Here is a tiny trained network, its code and every weight. The questions are about switching its units off for an input and a target symbol, where a switched-off unit gives its printed mean instead of its output.

import numpy as np


def w(rows, s, z=0):
    codes = np.array(rows[::2]) - 128.0
    scale = np.full(codes.shape[1], s)
    scale[-1] = z or s
    return codes * scale


def norm(h):
    return h / np.sqrt((h * h).mean(-1, keepdims=True) + 1e-5)


def f(y):
    return np.maximum(y, 0)


def softmax(a):
    e = np.exp(a - a.max(-1, keepdims=True))
    return e / e.sum(-1, keepdims=True)


def log_softmax(a):
    a = a - a.max(-1, keepdims=True)
    return a - np.log(np.exp(a).sum(-1, keepdims=True))


def net(x, mask):
    ids = ['βγδεζηθλξστφψ'.index(c) for c in x.split()]
    T = len(ids)
    res = E[ids] + P[:T]
    q, k, v = (norm(res) @ M[0].T for M in (Q, K, V))
    z = softmax(np.where(np.tri(T) > 0, q @ k.T / 4**0.5, -1e9)) @ v
    res = res + np.where(mask[0], z, O[0][:, -1]) @ O[0][:, :-1]
    y = f(norm(res) @ A[0][:, :-1].T + A[0][:, -1])
    res = res + np.where(mask[1:25], y, B[0][:, -1]) @ B[0][:, :-1]
    return log_softmax(norm(res)[-1] @ U[:, :-1].T + U[:, -1])


Q, K, V, O, A, B = {}, {}, {}, {}, {}, {}
E = w([
[159,127,74,99,140,145,30,48],'β',
[185,115,198,185,29,92,146,152],'γ',
[143,140,55,205,74,120,179,15],'δ',
[245,79,128,196,90,206,198,55],'ε',
[121,84,194,181,255,186,55,251],'ζ',
[123,200,203,103,38,97,93,151],'η',
[28,42,95,83,97,171,63,81],'θ',
[66,203,162,43,92,64,133,134],'λ',
[173,88,189,77,63,43,122,111],'ξ',
[89,59,142,87,229,144,140,189],'σ',
[237,76,189,122,202,214,165,157],'τ',
[18,93,63,165,121,93,95,72],'φ',
[67,41,76,183,94,97,133,65],'ψ',
],0.012)
P = w([
[146,69,193,88,150,202,91,2],'0',
[112,118,167,135,116,192,80,65],'1',
[134,90,159,102,117,136,98,67],'2',
[129,130,146,126,117,148,87,104],'3',
[140,136,137,130,110,145,98,122],'4',
[144,118,126,118,119,107,104,111],'5',
[140,142,118,131,115,121,93,141],'6',
[149,137,107,130,117,112,103,148],'7',
[150,141,95,133,119,104,104,157],'8',
[152,140,83,136,121,97,110,168],'9',
[157,137,69,137,123,83,114,173],'10',
[161,142,57,145,124,80,115,191],'11',
[166,131,47,138,136,64,119,183],'12',
],0.0088)
Q[0] = w([
[76,50,133,126,186,214,142,117],'head 1',
[141,135,175,90,63,2,147,193],'head 1',
[167,161,176,102,122,84,88,209],'head 1',
[97,129,141,166,111,66,49,168],'head 1',
],0.0091)
K[0] = w([
[44,75,230,103,157,210,129,136],'head 1',
[99,151,27,158,90,95,157,254],'head 1',
[215,134,117,99,178,49,95,233],'head 1',
[72,63,59,101,176,38,72,147],'head 1',
],0.0067)
V[0] = w([
[201,51,56,165,55,114,244,121],'head 1',
[239,106,154,135,91,178,133,146],'head 1',
[46,254,172,224,99,82,130,137],'head 1',
[87,104,232,131,120,150,182,234],'head 1',
],0.0062)
O[0] = w([
[116,180,151,59,146,186,68,106,76],'head 1',
[1,157,51,147,148,90,162,185,171],'head 1',
[93,95,124,174,149,152,56,180,4],'head 1',
[117,192,83,159,137,124,20,52,56],'head 1',
],0.0087,0.0041)
A[0] = w([
[94,78,81,141,160,199,131,57,161],'neuron 1',
[111,118,128,64,134,119,113,200,84],'neuron 2',
[171,166,92,143,67,76,131,106,160],'neuron 3',
[147,254,173,120,115,117,85,127,160],'neuron 4',
[170,156,161,72,159,194,8,85,184],'neuron 5',
[117,108,127,66,39,143,134,180,147],'neuron 6',
[59,70,202,119,78,151,84,171,254],'neuron 7',
[144,167,136,120,127,182,205,87,171],'neuron 8',
[31,58,150,123,154,160,143,174,107],'neuron 9',
[227,151,214,111,138,174,64,127,216],'neuron 10',
[77,158,103,210,88,116,156,100,139],'neuron 11',
[151,105,102,5,123,99,148,117,145],'neuron 12',
[176,106,123,108,168,124,165,155,151],'neuron 13',
[145,184,164,99,82,152,119,147,129],'neuron 14',
[170,100,218,128,186,179,145,192,141],'neuron 15',
[185,93,103,184,139,114,156,146,178],'neuron 16',
[90,170,148,159,55,6,185,191,115],'neuron 17',
[224,170,129,125,93,76,118,100,197],'neuron 18',
[13,86,62,47,154,151,61,123,169],'neuron 19',
[177,128,88,92,155,161,175,59,89],'neuron 20',
[124,69,197,138,115,113,79,82,148],'neuron 21',
[87,97,119,118,50,144,167,95,142],'neuron 22',
[110,65,24,140,115,159,95,88,173],'neuron 23',
[148,83,88,123,106,38,148,139,146],'neuron 24',
],0.0077,0.0037)
B[0] = w([
[187,92,124,168,152,152,201,127,191],'neuron 1',
[157,57,90,184,105,153,123,112,154],'neuron 2',
[156,43,183,132,143,161,152,46,203],'neuron 3',
[52,168,70,59,153,147,145,93,168],'neuron 4',
[126,10,149,143,126,158,205,94,150],'neuron 5',
[113,194,14,124,242,95,126,162,205],'neuron 6',
[160,128,63,138,213,113,116,190,216],'neuron 7',
[72,74,113,132,92,60,3,156,197],'neuron 8',
[209,25,181,84,119,138,209,21,158],'neuron 9',
[71,83,124,182,70,115,194,93,175],'neuron 10',
[151,106,161,51,119,155,117,121,165],'neuron 11',
[144,206,96,165,122,140,85,175,255],'neuron 12',
[122,175,111,191,119,163,114,105,201],'neuron 13',
[99,140,139,116,181,134,171,155,155],'neuron 14',
[208,36,77,107,108,164,206,20,169],'neuron 15',
[50,200,69,85,142,76,121,91,202],'neuron 16',
[222,112,218,97,59,123,122,71,222],'neuron 17',
[40,126,172,154,134,184,211,129,217],'neuron 18',
[133,46,155,173,51,185,165,90,177],'neuron 19',
[162,126,153,125,167,97,90,180,214],'neuron 20',
[92,153,43,135,103,143,119,172,190],'neuron 21',
[138,142,103,167,192,143,100,165,214],'neuron 22',
[167,125,135,121,204,76,209,134,202],'neuron 23',
[93,148,150,147,142,197,34,164,242],'neuron 24',
],0.0052,0.0074)
U = w([
[245,157,187,116,127,103,172,197,70],'β',
[33,98,52,81,109,192,74,108,8],'γ',
[135,176,29,167,218,92,131,209,118],'δ',
[104,144,126,94,138,134,115,166,122],'ε',
[149,149,152,139,100,142,94,97,153],'ζ',
[174,91,128,140,116,139,18,159,47],'η',
[108,138,137,121,103,143,123,167,169],'θ',
[77,118,139,227,82,109,119,151,60],'λ',
[94,179,131,49,168,86,149,105,146],'ξ',
[94,164,166,130,96,160,179,51,151],'σ',
[108,154,130,107,110,133,105,150,234],'τ',
[179,50,96,148,136,137,226,79,186],'φ',
[51,146,106,103,133,143,221,185,4],'ψ',
],0.011,0.0038)

Each question gives the input, a string of symbols that net reads in full, and the target symbol t.
The units are the heads (4 rows each of Q, K, V and O) and the neurons (one row each of A and B). Each row of codes is followed by its name. A weight is (code - 128) times the scale printed after its matrix; where a second scale follows, it is the last column's (O, A, B and U).
mask holds one flag per unit, heads first, then neurons. A switched-off unit (its flag False) gives its mean, the last column of its rows in O or B, instead of its output. The means were averaged over made-up inputs and are rounded, as every weight is.
A unit's drop is (log p(t) with every unit on - log p(t) with that unit switched off) / (log p(t) with every unit on - log p(t) with every unit switched off).
The circuit of an input: a set's keep is (log p(t) with only the set's units on - log p(t) with every unit switched off) / (log p(t) with every unit on - log p(t) with every unit switched off). Starting from the 12 units with the biggest drops (on a tie, the unit counted first), units are removed one at a time, each time the one whose removal leaves the highest keep (on an exact tie, the one counted first), for as long as the keep stays at least 0.8.
units of the circuit, in order: the units of the circuit, biggest drop first
k most important neurons: the k neurons with the biggest drops, biggest first
drop when u is switched off: that unit's drop, to one decimal
input δ δ δ σ γ λ β η γ, target η: units of the circuit, in order	head 1; neuron 17
input β σ γ γ, target γ: units of the circuit, in order	head 1; neuron 4
input η ψ τ ε η β σ ζ, target φ: units of the circuit, in order	neuron 15
input σ β δ σ φ λ, target φ: units of the circuit, in order	head 1; neuron 10
input φ η β σ ζ σ λ, target σ: units of the circuit, in order	head 1; neuron 17; neuron 18; neuron 4
input δ τ δ τ σ ζ ζ ψ δ τ η ξ, target η: units of the circuit, in order	head 1; neuron 24
input β η ξ, target η: 3 most important neurons	neuron 17; neuron 24; neuron 23
input λ ξ η τ β φ ε β η φ β ξ σ, target φ: units of the circuit, in order	neuron 9; neuron 15
input δ ε ξ τ ε λ λ, target λ: units of the circuit, in order	head 1; neuron 10
input β σ ψ λ β η β γ σ ξ γ θ θ, target δ: units of the circuit, in order	neuron 6; neuron 23
input β θ β δ η ε λ λ φ, target φ: units of the circuit, in order	neuron 9; neuron 17; neuron 8
input σ ζ η η, target η: units of the circuit, in order	head 1; neuron 17
input η β τ λ θ, target φ: 2 most important neurons	neuron 9; neuron 19
input τ λ τ β ψ γ, target ψ: most important neuron	neuron 4
input β τ λ σ β ε ψ θ ξ τ τ σ ξ, target σ: 2 most important neurons	neuron 18; neuron 3
input β τ λ γ ψ ξ, target ψ: 2 most important neurons	neuron 18; neuron 10
input τ β γ ψ ξ η, target ξ: 3 most important neurons	neuron 4; neuron 17; neuron 7
input δ ε τ β, target φ: 3 most important neurons	neuron 19; neuron 5; neuron 24
input β σ β γ γ ψ η, target ψ: 2 most important neurons	neuron 4; neuron 14
input λ β ε ψ τ ξ ξ ξ, target ξ: units of the circuit, in order	head 1
input δ λ λ ξ σ, target φ: 2 most important neurons	neuron 15; neuron 6
input η τ τ, target δ: 3 most important neurons	neuron 17; neuron 3; neuron 20
input ζ σ φ ψ ζ ζ β τ ξ γ, target ξ: 2 most important neurons	neuron 4; neuron 17
input λ σ β σ σ β ψ τ σ β β η, target β: 2 most important neurons	neuron 17; neuron 8
input ξ σ δ η, target δ: 2 most important neurons	neuron 7; neuron 6
input ξ τ β φ δ ε τ ψ τ η θ ψ λ, target ψ: 3 most important neurons	neuron 18; neuron 4; neuron 10
input τ λ ξ β λ τ θ ψ ε τ σ ξ, target σ: 3 most important neurons	neuron 18; neuron 3; neuron 17
input ε η γ ξ λ β θ φ β φ β λ, target β: units of the circuit, in order	neuron 17
input β δ η ξ δ, target δ: drop when neuron 9 is switched off	0.1
input δ θ γ σ β ζ η ζ δ λ φ η, target φ: drop when neuron 18 is switched off	0.0
